Known rows:
stukla: [ 39   9 -31 -13  33  37   1  16 -23 -29 -27  -7 -29 -21 -26 -42 -22 -16
  16 -17  11  -2   5 -31   8  13 -23]
gudrin: [ 43  -4 -31 -29  10  20 -50  23 -14 -15 -47  34 -36   2  23 -54   4 -20
  -8 -27  21  12  54 -51  18  11  15]
tiple: [ 42   8 -34 -21   5  19 -43  12 -27 -16 -19  26 -44 -12  10 -61 -15 -11
   2 -20  21   3  39 -24  14  19  -2]
droflo: [ 29 -31 -52 -42  42  53 -33  18 -16 -19 -13  18 -21  -9  -9 -37  35 -35
  24 -51  14  -6  27 -69   3  21 -18]
stutustan: [ 42  27 -16 -15   2  -2 -36  17 -28 -11 -30  18 -42 -22   1 -61 -32  -2
   2  -7  20  16  39 -25  20   6 -11]
zatuk: [ 32  37  -8 -31  34  17  37 -13  11 -25 -12  -1  -8 -36  -7 -47  27  -5
  13   3  18  18  26 -29 -15   9 -27]
flikler: [ 49  26 -18 -26  -3   6  -5 -20 -22 -23 -16  15 -32  -6   9 -69 -26 -10
  -9   4  16  -5  48   8  -3  26  -3]
greni: [ 47  23 -39  -5   3  25 -28  10 -27 -25 -17  15 -52 -16   7 -66 -34  -2
  -2  -8  25   0  23   0  12  24   0]
bedrofle: [ 31  60 -15 -19  10  -2 -10   1  10  -9   6  28 -39 -55  23 -64  26  20
  12   7  37  41  38 -22  -2   9 -21]
lelune: [ 34  30  -8 -41   3 -15 -20 -17 -14  -3   0  30 -25 -27  10 -66   9  -3
   9  -4  18  16  61 -23  -3  16 -25]
seme: [ 31   0   1 -41  26 -17 -18   0 -51  -1 -24  -3  -9 -23 -57 -43 -39 -25
  34 -19 -11  -3  36 -50  14   3 -62]
trobrer: [ 45  20 -30 -12   3  15 -34  12 -27 -19 -24  18 -47 -15   7 -62 -28  -5
  -1 -11  22   5  33 -13  13  18  -3]
truflo: [ 27  50 -15 -14  41  22  24  16  17 -21 -12   1 -22 -60  -6 -41  29  10
  23   0  30  39   6 -43  -2  -3 -31]
nadi: [ 35  46 -22 -16   9   7 -22  11  -2 -13  -8  25 -44 -42  19 -61   7  11
   8  -2  32  30  35 -24   6   9 -12]
drigrul: [ 44  17 -16 -19   1  -3 -42  15 -34 -10 -36  20 -40 -12  -2 -60 -37  -9
   1 -10  14  10  46 -28  21   9 -10]
nedren: [ 44   5 -24 -18  32  33   6  15 -18 -31 -43  -7 -21 -11 -21 -40 -20 -21
   6 -15  10  -1  14 -33   9   9 -13]
pizen: [ 40   6 -24 -20  32  33   6  11 -18 -29 -35  -5 -21 -13 -21 -42 -16 -20
   9 -14  10  -1  15 -33   5  12 -16]
repliplel: [ 41  15 -12 -11  33  21   2  29 -18 -26 -58  -9 -23 -19 -25 -36 -27 -14
   7 -11  11  12  13 -47  19  -4 -16]
budur: [ 46  24 -36  -6   3  23 -32  12 -28 -24 -16  15 -52 -20   6 -64 -33  -3
   0  -9  24   3  23  -4  12  21  -3]
golase: [ 24   5 -29 -34  45  33 -10  22   8 -15 -22  17 -16 -32  -3 -35  48 -15
  23 -29  21  26  25 -73   4   1 -21]
sifir: [ 47  20 -26 -16   2  14 -24   5 -23 -23 -28  18 -42  -8  11 -63 -25  -8
  -8  -7  21   3  39 -10  10  19   3]

Facts:
broplezel Ω fameba; broplezel Ω liflun; tozek Ω flebrinin; fudruvi Ω plezil; lastidek Ω keplil
vestamos Ω stupes; vestamos Ω greroti; mana Ω ruzel; toklive Ω budur; zatuk Ω flikler
zatuk Ω vistim; noplil Ω zule; noplil Ω zapla; droris Ω plimal; droris Ω plestibu
patu Ω kefe; patu Ω mana; draklatror Ω katul; pizen Ω sufik; drigrul Ω seme
gudrin Ω golase; gudrin Ω puskir; gudrin Ω liflun; gudrin Ω katul; devogi Ω flikler
devogi Ω toklive; tezal Ω bedrofle; leflo Ω plimal; leflo Ω drekik; ronol Ω stobrofun
togin Ω stukla; togin Ω braskirun; ledras Ω traple; gevobik Ω tadro; gevobik Ω zadrim
gevobik Ω togin; zinis Ω flikler; keplil Ω ruzel; keplil Ω repa; keplil Ω trabuk
rotrum Ω zekliban; rotrum Ω pegul; stupes Ω peklis; fleskir Ω golase; fleskir Ω droflo
truflo Ω vistim; gipem Ω liflun; tiple Ω vorar; stigras Ω zekliban; netrolik Ω nesel
netrolik Ω draflodes; kluma Ω tezal; kluma Ω truflo; trabuk Ω truflo; vedrun Ω skedetan
ruzel Ω puskir; fleplur Ω vistim; greroti Ω voson; trobrer Ω kletrun; druzom Ω pemim
druzom Ω drigrul; grebokla Ω flebrinin; grebokla Ω kefe; droflo Ω golase; voson Ω mobol
voson Ω repliplel; plezil Ω peklis; plezil Ω drasoplu; sadron Ω zinis; sadron Ω liflun
puskir Ω zinis; puskir Ω golase; puskir Ω vistim; droma Ω ruzel; droma Ω brevu
droma Ω drigrul; plibra Ω nesel; plibra Ω mobol; skedetan Ω mobol; skedetan Ω nedren
skedetan Ω seme; dreve Ω devogi; dreve Ω vorar; dreve Ω liflun; golase Ω mobol
golase Ω vistim; golase Ω zatuk; zeklin Ω stobrofun; sobrike Ω stukla; draflodes Ω rudru
draflodes Ω droflo; greni Ω flebrinin; greni Ω toklive; plimal Ω vuzum; plimal Ω drekik
repa Ω zinis; repa Ω flikler; kofek Ω mobol; kofek Ω trabuk; kofek Ω drekik
budur Ω dretris; budur Ω vozu; fameba Ω katul; traki Ω trabuk; sifir Ω repa
tuske Ω brevu; zagebel Ω truflo; bedrofle Ω vistim; klodrem Ω greni; keskos Ω mobol
studokur Ω kefe; studokur Ω toklive; nadi Ω vistim; nadi Ω traple; braskirun Ω stobrofun
braskirun Ω flastus; braskirun Ω golase; kasadram Ω vistim; kefe Ω vozu; drasoplu Ω kefe
fibranok Ω vistim; fibranok Ω ledras; zapla Ω gudrin; zapla Ω fameba; tadro Ω flikler
tadro Ω vuzum; seme Ω vuzum; zekliban Ω fevir; zekliban Ω tadro; zekliban Ω skedetan
nerim Ω studek; nerim Ω pegro; nedren Ω defa; nedren Ω brevu; klonam Ω vorar
klonam Ω droflo; lelune Ω zinis; lelune Ω bedrofle; lelune Ω vistim; lelune Ω vuzum
katul Ω repliplel; drekik Ω vistim; drekik Ω repliplel; vorar Ω lelune; vorar Ω golase
lomum Ω flikler; lomum Ω vistim; lomum Ω pegro; plabi Ω flikler; plabi Ω kofek
plabi Ω zagebel; brobemo Ω vuzum; dotros Ω bunus; stiser Ω ruzel; stiser Ω zatuk
brevu Ω zinis; grevar Ω stobrofun; grevar Ω netrolik; peklis Ω bedrofle; peklis Ω flikler
sufik Ω zinis; skizel Ω keskos; stutustan Ω drekik; rapustun Ω tadro; rapustun Ω vuzum
liflun Ω seme; liflun Ω repliplel; defa Ω pemim; pemen Ω bedrofle; grepe Ω noplil
broplezel β 421; tozek β 421; fudruvi β 236; lastidek β 421; vestamos β 236
tugrin β 236; mana β 421; toklive β 421; zatuk β 421; noplil β 421
droris β 421; patu β 236; draklatror β 236; pizen β 421; drigrul β 236
gudrin β 236; devogi β 421; tezal β 421; leflo β 421; ronol β 421
togin β 421; ledras β 421; gevobik β 421; zinis β 236; keplil β 421
rotrum β 421; stupes β 236; fleskir β 421; nesel β 421; truflo β 421
pegul β 236; gipem β 421; tiple β 236; stigras β 236; netrolik β 236
kluma β 236; trabuk β 236; vedrun β 421; flikler β 236; ruzel β 236
plestibu β 236; ruklal β 421; fleplur β 421; pegro β 236; greroti β 421
trobrer β 236; druzom β 421; grebokla β 236; droflo β 421; voson β 421
plezil β 421; sadron β 236; puskir β 236; droma β 236; rudru β 236
plibra β 421; skedetan β 236; dreve β 421; pemim β 421; golase β 421
zeklin β 236; zadrim β 421; sobrike β 421; draflodes β 236; greni β 236
bunus β 236; plimal β 236; repa β 421; stobrofun β 421; kofek β 236
budur β 236; fameba β 236; traki β 236; sifir β 236; tuske β 236
zagebel β 421; bedrofle β 236; vistim β 421; klodrem β 421; dretris β 236
vuzum β 421; keskos β 421; studokur β 421; nadi β 236; braskirun β 236
kasadram β 236; kefe β 421; drasoplu β 236; fibranok β 236; studek β 421
zapla β 236; tadro β 236; vozu β 421; mobol β 421; zule β 421
seme β 421; zekliban β 236; fevir β 236; nerim β 236; nedren β 421
klonam β 421; kletrun β 236; flebrinin β 421; lelune β 236; katul β 236
drekik β 421; vorar β 236; lomum β 421; plabi β 421; brobemo β 236
repliplel β 421; dotros β 236; stiser β 236; brevu β 421; grevar β 236
traple β 236; peklis β 236; sufik β 421; skizel β 236; stutustan β 236
stukla β 421; rapustun β 421; liflun β 421; defa β 421; pemen β 236
flastus β 421; grepe β 421

Rows:
No name comes twice in this set of rows, the named rows included.
[ 51   9 -16 -29   1   8 -20   0 -15 -23 -48  22 -28   8  18 -60 -13 -18
 -20  -8  16   4  58 -21   8  16  15]	sadron
[ 34  30 -13 -27  33  21  30  -7   2 -26 -17  -5 -12 -31 -14 -46  10  -8
  13   1  16  12  21 -26  -9   9 -26]	lomum
[ 32   3 -11 -36  27   0  -9  -2 -43  -8 -14  -5 -15 -23 -48 -46 -30 -22
  30 -18  -5  -8  27 -37   7  12 -54]	rapustun
[ 48   5  -7 -41  23  24  48 -30  -6 -39 -41 -10   4  13 -11 -47  -4 -32
 -12   1   2 -16  43  -9 -18  24  -4]	repa
[ 42  19 -24 -17   0   4 -39   7 -37 -13 -19  18 -44 -17  -3 -63 -36  -7
   4 -11  15   2  38 -16  15  17 -15]	zekliban
[ 47  32 -17 -25  -3   5   0 -24 -18 -24  -8  14 -33 -11  10 -70 -21  -5
  -8   6  18  -2  47  12  -7  28  -6]	peklis
[ 36  19 -23 -18  33  29  13   5 -15 -27 -18  -7 -23 -28 -22 -44 -11 -10
  17  -9  13   3  10 -26   1  13 -27]	tezal
[ 40  12 -19 -11  35  26  -3  29 -18 -27 -51  -7 -25 -20 -25 -37 -24 -15
  10 -15  12  10  10 -46  18  -1 -17]	mobol
[ 36  21  -3 -30  -2 -31 -49   4 -50   6 -14  22 -34 -29 -21 -63 -45  -6
  20 -10   5  10  53 -30  21   7 -41]	plimal
[ 40  18  -2 -44  -7 -27 -24 -33 -47  -1   0  19 -23 -11 -17 -72 -39 -14
  11  -3  -1 -10  65  -3  -1  26 -38]	tadro
[ 42  29 -26 -17   3  10 -25   3 -20 -17 -13  20 -43 -23   9 -64 -18   0
   3  -5  24   9  36 -10   7  18  -9]	pemen
[ 32   4 -13 -34  27   2 -10  -1 -45  -8 -13  -4 -16 -26 -50 -45 -33 -20
  32 -19  -4  -6  24 -39   9  10 -55]	vuzum

Now the same objects, written a new way:
Known rows:
fameba: [ 21  -3  -1  36 -23 -40  22  -2 -24 -21 -39 -11   1   0 -14 -34  13 -15
  22  30 -25  -7  12  16   7  29   9  32  23 -25 -11 -23 -38 -20]
katul: [ 17   5 -12  30 -24 -39  24 -12 -34 -16 -31 -13   2 -10 -11 -24   5 -17
  13  25 -17  -4  13  26  -1  44  10  36  19 -19 -15 -21 -35 -15]
repliplel: [ 20  15  -1   6 -43   2  26 -45 -43 -24 -11  19  13 -21   0   8  18 -10
  11  37 -13   4  -1   7 -13  64  49  10  19  16 -38 -23 -24   7]
pegro: [-32 -10 -13  33   7 -31  19   0 -19  -1 -16   8 -12 -15   0 -26   2   6
 -30  10  -3   1  35   5 -17  24  -4  25 -10   5 -47  20  10 -27]
dreve: [ 19  -8  19   9 -25  24  -6 -19   9 -32 -22 -17  14  -3  -1 -11 -24 -29
  41  15  -2  -1 -26 -22   5 -37   2 -32  13  19  10 -14  -6   7]
bunus: [-16 -17 -20  26  -1 -33  19  -2 -32  -2  -9   1  -7 -21 -10 -18  12  18
 -18  -3 -17 -15  17 -15  16  36 -26  27  13 -17 -29  22 -11 -23]
droma: [ 12 -28  26  19   6  -1  -8  11   1  22 -33 -33   4 -18 -50 -32   3  -4
  -6 -19 -32   7  10   4  17 -31 -51   9   9  36   7 -25 -13 -19]
sobrike: [ -9  -7 -29  33  -5  16  27  -3  20   6  22   4  12  -4  16   3   7  -8
   6 -12  -9 -33 -33 -17  41 -13   3 -26  35  20   8   1  -3  14]
noplil: [ 21   7  -1  40 -41  -6  20 -20 -19  -4  -8   9 -14   0  -6 -45  13  -5
  27  20 -33 -22 -27 -18  30  13   8 -29  47  -6  -4  -3 -24  -9]
tugrin: [-11 -18  -5  21   2 -28  12   5 -15   0 -12 -12  -5 -13 -10 -17   0   4
   0  -5  -3 -14   8 -13  15  17 -33  23  14 -15  -7   6 -15 -23]
keplil: [ 11 -14   1   5 -12  16   9 -26   9  34 -16 -10  -9 -18 -22 -27  40  -6
  -3   3 -20  15 -22 -13  21  -6  12  -5  12  78   8  -7   8  11]
flebrinin: [-19 -32  14  -7   6 -13   9 -39 -23 -34 -23  25  -1 -23  21   5  16 -16
  -4  31   8 -17   3 -54  27  25  14  17  37  36 -38  49 -20  16]
lelune: [-15  -7   6  20  -1 -12   0  18   5  -5 -24 -27  12  -6 -12 -14 -29  -6
   3   5  -1   7  13  18 -19 -34  -8   4 -33   8  -9 -17  23 -15]
zinis: [-13  -9 -13  25   4 -29  17  -3 -14 -13 -29  -9   9   8 -19 -22  24  -9
 -40  15 -13  10  38  12 -25   8   6  30   1  42 -29 -23  -8 -21]
stutustan: [  5 -18  10   7 -11 -14  15  18 -10  21 -21 -20  -4 -44 -15  -8 -15  -1
  28   2  -2  14  -2  30  11  20 -11  24 -38 -16  -2  -9  13  10]
peklis: [-15 -16 -14  27  -8 -13  19  -7  18 -19 -29 -11  14   8   2 -30   3  -9
 -19  18  18   3   4  -1 -44  24 -29  21 -28  21   6  23  12 -35]
fibranok: [-14 -10  -2  28  -1 -15   7  20  -9  17 -14 -28 -24 -23 -11 -42 -31   5
  11   3  -5  16  13  -1  -6 -22 -19  -4 -32 -12 -13  10  31 -14]
gipem: [ 23   3  20  17 -25  21  -3 -21 -12 -27 -22  -6  20 -13 -12 -18  -3 -20
  32  24 -23 -11 -29  -4  13  -7  12 -23  28  15  -1 -26 -23   4]
kefe: [-18 -30   6  -2   6  -8   3 -45  -8 -31 -28  20  -4 -12  23  -1  17 -21
  -9  32   4  -7  -6 -65  22  28   1  12  17  48 -23  55 -18  12]
fudruvi: [-13 -23  -9  23  -5 -20  16  -6  21 -14 -31 -21   5   3   4 -29  -1 -12
  -3   5   7  -8  -7 -18 -10  23 -48  24 -21   1  19  31  -3 -34]
fleskir: [ 12   7 -12  -3 -33  13   0  -9  -5  -6   3 -23  -7  -5  -3   1 -25  -8
  31  -7  -3   4 -32 -42   0 -38   9 -16  23  22  -9 -20  13  -6]

Rows:
No name comes twice in this set of rows, the named rows included.
[-10   9   0  10 -26  15  15 -26   1   4  -7   8  -2 -11   2 -23   2   4
  -1  14  -3   3 -11 -20 -22  11  12 -32 -11  33 -19  28  29  -8]	tezal
[ 26  -3  -7  30 -26 -29   3   8  -5  -7 -36 -44  -2   4 -23 -38  -5 -14
  28  16 -14  -1   3  15   6 -11 -13  22  13 -18   4 -42 -20 -18]	gudrin
[-18 -41   0   3  22 -34   9 -10 -14 -24 -35  -7  -3 -14  14  -7  10 -12
 -10  25  11 -13  26 -28  22  15 -19  45  15   7 -25  41 -21  -2]	dretris
[-16   6  -6  21 -15  -3  15 -23 -25  -3   7  28 -12 -10   3 -20   9  12
 -12   3 -14 -16  -9 -33  -1  13   9 -22  13  21 -32  28   8  -4]	studek
[ 10  10 -11  41 -32  -9  21 -30 -31  -9  -5  20 -14  -4  -5 -38  18  -5
   7  27 -36 -26 -19 -23  20  28  19 -18  53  -5 -17   0 -35  -1]	zule
[  1  -2  -1  15 -23   8  15 -26 -22   3   3  17  -4 -20  -1  -4   9   1
  10  -1 -14 -16 -24 -31  19  12  -6 -15  25  19 -14  18  -9  -1]	ruklal
[ -4 -21   9   0  -1   4   2 -28  -8   6 -24   1 -13 -10  -5 -24  29  -4
  -4  17 -12   6 -10 -37  26  -7   5 -10  30  67 -10  16 -12  12]	mana
[ -3  -4 -34   0 -15 -30  17  -4 -32  -7  -5 -37 -11  -9  -5  19 -14   1
  -8 -18   4   8  19 -33  -2   1 -15  45  30  -8 -36  -6   0 -30]	rudru
[  2  -7 -12  16 -34 -10  21  -4  24  -4 -31 -25  15  -5  -9 -25  -5  -9
  24  -3  12   6 -26  -1 -18  37 -48  21 -28  -4  37   4   0 -35]	vestamos
[ 22   5   7 -12 -46  12  23 -31 -20  -1  10   1   4 -32 -13  20   3  -7
  17 -12  -4  11 -30 -26  -5  38   2   1  13  27  -1  -8  -7  -3]	keskos
[  6 -13  22  10 -12   3   9   4 -11 -10 -11  -8  33 -34 -43  18  -5 -10
  -7 -22 -19   1  13   7  -1  18 -55  31  -1   6  -5 -30 -14 -33]	skedetan
[  9  -8   4   0 -22  37  10 -17  22  29  -6 -13  -3 -14 -11 -22   5  -2
  21  -3  -3  10 -38  -6   6  -6   1 -20 -24  42  21   0  15  20]	plabi
[ 11   7  28  10 -17  17   4 -27 -33 -31  -6  32  32 -24 -29   8  -1 -17
  -6   1 -22 -10   1   3   1  18  15 -11  18  36 -31 -27 -15  -3]	seme

